Here is a tiny trained network, its code and every weight. The questions are about switching its units off for an input and a class, where a switched-off unit gives its printed mean instead of its output.

import numpy as np


def w(rows, s, z=0):
    codes = np.array(rows[::2]) - 128.0
    scale = np.full(codes.shape[1], s)
    scale[-1] = z or s
    return codes * scale


def norm(h):
    return h / np.sqrt((h * h).mean(-1, keepdims=True) + 1e-5)


def f(y):
    return np.maximum(y, 0)


def log_softmax(a):
    a = a - a.max(-1, keepdims=True)
    return a - np.log(np.exp(a).sum(-1, keepdims=True))


def net(x, mask):
    res = np.array(x, float).reshape(1, 2) / 4 @ E
    u = 0
    for l in range(2):
        y = f(norm(res) @ A[l][:, :-1].T + A[l][:, -1])
        res = res + np.where(mask[u : u + 5], y, B[l][:, -1]) @ B[l][:, :-1]
        u += 5
    return log_softmax(norm(res)[-1] @ U[:, :-1].T + U[:, -1])


A, B = {}, {}
E = w([
[76,248,155,122,155,212,155],'x0',
[182,142,241,254,177,111,147],'x1',
],0.0086)
A[0] = w([
[157,37,84,56,87,214,112,81],'0.n1',
[44,154,69,1,149,147,104,100],'0.n2',
[185,84,150,160,101,89,105,4],'0.n3',
[102,48,23,14,57,57,87,253],'0.n4',
[22,126,26,82,157,141,142,154],'0.n5',
],0.0098,0.0023)
B[0] = w([
[40,93,72,166,202,81,146,181],'0.n1',
[195,156,163,151,20,130,167,220],'0.n2',
[108,164,95,196,34,59,169,165],'0.n3',
[105,108,136,58,254,135,87,248],'0.n4',
[176,121,162,160,53,143,101,205],'0.n5',
],0.01,0.014)
A[1] = w([
[176,130,179,154,104,107,153,87],'1.n1',
[93,160,161,195,156,132,188,101],'1.n2',
[133,48,77,203,60,63,132,2],'1.n3',
[127,118,94,102,5,167,105,51],'1.n4',
[97,149,128,149,161,156,170,57],'1.n5',
],0.014,0.0044)
B[1] = w([
[119,97,126,33,99,136,133,243],'1.n1',
[113,166,82,161,174,125,137,255],'1.n2',
[114,116,191,232,29,53,195,221],'1.n3',
[163,162,129,142,50,172,69,232],'1.n4',
[142,99,103,114,179,250,156,170],'1.n5',
],0.012,0.0079)
U = w([
[100,37,113,74,223,91,47,34],'0',
[104,107,157,195,57,68,159,253],'1',
[176,160,162,86,4,186,82,152],'2',
[120,177,113,157,210,198,148,40],'3',
],0.02,0.0028)

Each question gives the input, the list of numbers given to net, and the class t.
The units are the neurons (one row each of A and B). Each row of codes is followed by its name. A weight is (code - 128) times the scale printed after its matrix; where a second scale follows, it is the last column's (A, B and U).
mask holds one flag per neuron, layer by layer. A switched-off neuron (its flag False) gives its mean, the last column of its row in B, instead of its output. The means were averaged over made-up inputs and are rounded, as every weight is.
A unit's drop is (log p(t) with every unit on - log p(t) with that unit switched off) / (log p(t) with every unit on - log p(t) with every unit switched off).
k most important neurons: the k neurons with the biggest drops, biggest first
k most important neurons of layer l: the k neurons of layer l with the biggest drops, biggest first
drop when u is switched off: that unit's drop, to one decimal
input [1,6], class 3: most important neuron of layer 0	0.n5
input [0,-6], class 0: 2 most important neurons	0.n4; 0.n1
input [3,2], class 3: 2 most important neurons	0.n2; 0.n5
input [0,-8], class 0: 3 most important neurons	0.n4; 0.n1; 0.n3
input [1,2], class 3: 3 most important neurons of layer 0	0.n2; 0.n5; 0.n4
input [1,8], class 3: 3 most important neurons	0.n2; 0.n5; 1.n3
input [-1,-8], class 0: 2 most important neurons of layer 0	0.n4; 0.n1
input [0,-5], class 0: 2 most important neurons	0.n4; 0.n1
input [-6,-8], class 0: drop when 1.n1 is switched off	0.0
input [-3,-2], class 0: drop when 0.n4 is switched off	1.3
input [2,6], class 3: drop when 0.n2 is switched off	0.5
